Below are the code and all the weights of a small trained network. Each question names an input and a target symbol and asks about switching units off, where a switched-off unit gives its printed mean instead of its output.

import numpy as np


def w(rows, s, z=0):
    codes = np.array(rows[::2]) - 128.0
    scale = np.full(codes.shape[1], s)
    scale[-1] = z or s
    return codes * scale


def f(y):
    return np.maximum(y, 0)


def softmax(a):
    e = np.exp(a - a.max(-1, keepdims=True))
    return e / e.sum(-1, keepdims=True)


def log_softmax(a):
    a = a - a.max(-1, keepdims=True)
    return a - np.log(np.exp(a).sum(-1, keepdims=True))


def net(x, mask):
    ids = ['αγεζθμπτψ'.index(c) for c in x.split()]
    T = len(ids)
    res = E[ids] + P[:T]
    u = 0
    for l in range(2):
        r = res
        for j in range(2):
            rows = slice(2 * j, 2 * j + 2)
            q, k, v = (r @ M[l][rows].T for M in (Q, K, V))
            z = softmax(np.where(np.tri(T) > 0, q @ k.T / 2**0.5, -1e9)) @ v
            o = O[l][rows]
            res = res + np.where(mask[u + j], z, o[:, -1]) @ o[:, :-1]
        u += 2
        y = f(res @ A[l][:, :-1].T + A[l][:, -1])
        res = res + np.where(mask[u : u + 12], y, B[l][:, -1]) @ B[l][:, :-1]
        u += 12
    return log_softmax(res[-1] @ U[:, :-1].T + U[:, -1])


Q, K, V, O, A, B = {}, {}, {}, {}, {}, {}
E = w([
[228,106,103],'α',
[168,100,144],'γ',
[72,55,60],'ε',
[154,164,4],'ζ',
[72,109,138],'θ',
[175,78,145],'μ',
[84,188,148],'π',
[113,216,13],'τ',
[143,107,145],'ψ',
],0.016)
P = w([
[124,216,184],'0',
[137,146,254],'1',
[129,159,188],'2',
[131,154,153],'3',
[130,135,138],'4',
[126,131,118],'5',
[128,121,102],'6',
[139,111,98],'7',
],0.0097)
Q[0] = w([
[154,38,10],'L0H0',
[246,254,167],'L0H0',
[154,89,141],'L0H1',
[124,78,109],'L0H1',
],0.0067)
K[0] = w([
[217,153,198],'L0H0',
[63,104,6],'L0H0',
[133,62,138],'L0H1',
[52,139,80],'L0H1',
],0.015)
V[0] = w([
[205,126,195],'L0H0',
[118,192,46],'L0H0',
[86,254,168],'L0H1',
[42,153,171],'L0H1',
],0.007)
O[0] = w([
[227,187,153,253],'L0H0',
[95,218,53,65],'L0H0',
[255,185,228,76],'L0H1',
[83,120,164,116],'L0H1',
],0.0079,0.0021)
A[0] = w([
[108,226,106,111],'L0N0',
[97,186,219,253],'L0N1',
[134,72,168,94],'L0N2',
[161,176,79,140],'L0N3',
[137,49,188,137],'L0N4',
[177,120,141,126],'L0N5',
[93,65,106,208],'L0N6',
[127,90,230,82],'L0N7',
[192,131,176,199],'L0N8',
[95,137,39,31],'L0N9',
[44,221,75,201],'L0N10',
[1,90,55,163],'L0N11',
],0.011,0.0036)
B[0] = w([
[160,217,42,178],'L0N0',
[255,154,177,180],'L0N1',
[124,153,98,166],'L0N2',
[50,121,23,184],'L0N3',
[163,41,47,201],'L0N4',
[157,149,150,162],'L0N5',
[218,112,133,226],'L0N6',
[70,166,94,170],'L0N7',
[181,87,61,193],'L0N8',
[196,192,154,188],'L0N9',
[181,113,213,207],'L0N10',
[236,136,143,253],'L0N11',
],0.0065,0.0075)
Q[1] = w([
[208,44,128],'L1H0',
[131,32,143],'L1H0',
[49,1,145],'L1H1',
[50,165,241],'L1H1',
],0.0054)
K[1] = w([
[46,54,59],'L1H0',
[2,132,27],'L1H0',
[240,168,123],'L1H1',
[162,165,209],'L1H1',
],0.009)
V[1] = w([
[138,154,133],'L1H0',
[95,104,189],'L1H0',
[2,139,143],'L1H1',
[20,103,82],'L1H1',
],0.0086)
O[1] = w([
[11,167,106,134],'L1H0',
[153,188,123,83],'L1H0',
[138,48,53,4],'L1H1',
[187,189,133,46],'L1H1',
],0.011,0.018)
A[1] = w([
[190,73,208,61],'L1N0',
[169,170,34,227],'L1N1',
[78,53,164,252],'L1N2',
[109,114,165,34],'L1N3',
[69,33,204,221],'L1N4',
[70,111,180,231],'L1N5',
[159,10,183,212],'L1N6',
[80,176,135,75],'L1N7',
[68,179,158,87],'L1N8',
[143,136,198,137],'L1N9',
[101,152,56,105],'L1N10',
[158,136,196,218],'L1N11',
],0.011,0.0039)
B[1] = w([
[166,174,139,232],'L1N0',
[35,97,133,171],'L1N1',
[95,143,149,193],'L1N2',
[126,207,66,143],'L1N3',
[54,152,140,225],'L1N4',
[91,93,75,189],'L1N5',
[122,131,154,249],'L1N6',
[254,123,139,154],'L1N7',
[187,153,96,166],'L1N8',
[159,77,145,207],'L1N9',
[166,9,126,150],'L1N10',
[9,96,140,232],'L1N11',
],0.0076,0.013)
U = w([
[102,128,102,25],'α',
[157,112,134,72],'γ',
[20,153,145,155],'ε',
[99,196,64,253],'ζ',
[231,92,190,96],'θ',
[111,23,161,220],'μ',
[189,167,210,171],'π',
[124,246,102,74],'τ',
[151,151,142,11],'ψ',
],0.011,0.0052)

Each question gives the input, a string of symbols that net reads in full, and the target symbol t.
The units are the heads (2 rows each of Q, K, V and O) and the neurons (one row each of A and B). Each row of codes is followed by its name. A weight is (code - 128) times the scale printed after its matrix; where a second scale follows, it is the last column's (O, A, B and U).
mask holds one flag per unit, layer by layer, with each layer's heads first. A switched-off unit (its flag False) gives its mean, the last column of its rows in O or B, instead of its output. The means were averaged over made-up inputs and are rounded, as every weight is.
A unit's drop is (log p(t) with every unit on - log p(t) with that unit switched off) / (log p(t) with every unit on - log p(t) with every unit switched off).
The circuit of an input: a set's keep is (log p(t) with only the set's units on - log p(t) with every unit switched off) / (log p(t) with every unit on - log p(t) with every unit switched off). Starting from the 12 units with the biggest drops (on a tie, the unit counted first), units are removed one at a time, each time the one whose removal leaves the highest keep (on an exact tie, the one counted first), for as long as the keep stays at least 0.8.
circuit, biggest first: the units of the circuit, biggest drop first
top k neurons in layer l: the k neurons of layer l with the biggest drops, biggest first
which heads matter: for each layer, one digit per head in row order, 1 if its drop is at least 0.15 and else 0, layers parted by /
drop when u is switched off: that unit's drop, to one decimal
input ε ε ε α ε ε μ, target ε: top 2 neurons in layer 0 : (L0N11, L0N6)
input ζ ε ζ α, target ζ: which heads matter : 10 / 00
input τ α ζ ε μ ε γ, target ε: circuit, biggest first : (L1N7, L0N11)
input μ ζ α μ ε π, target π: circuit, biggest first : (L0N1, L0N10)
input α θ π, target π: circuit, biggest first : (L0N1)
input α α μ α, target ε: circuit, biggest first : (L1H1, L0N1)
input ε γ ε ε μ γ μ ε, target θ: which heads matter : 01 / 00
input ε ζ ψ, target ε: circuit, biggest first : (L0H0, L0N11)
input α ε α, target μ: which heads matter : 10 / 00
input α π ψ ε ε μ θ ε, target π: which heads matter : 00 / 00
input ε ε π ψ, target ε: which heads matter : 10 / 00
input ε ζ μ ζ μ, target ε: top 3 neurons in layer 0 : (L0N0, L0N11, L0N3)
input μ ε μ ε ε, target π: drop when L0N5 is switched off : 0.0
input ζ ζ ζ μ μ μ ε γ, target ε: drop when L0N0 is switched off : 0.2
input ε ζ π ε μ ε ε, target θ: top neuron in layer 1 : (L1N4)
input ε ε α, target μ: drop when L0H0 is switched off : 0.2
input ζ γ α, target ζ: drop when L1N11 is switched off : 0.1
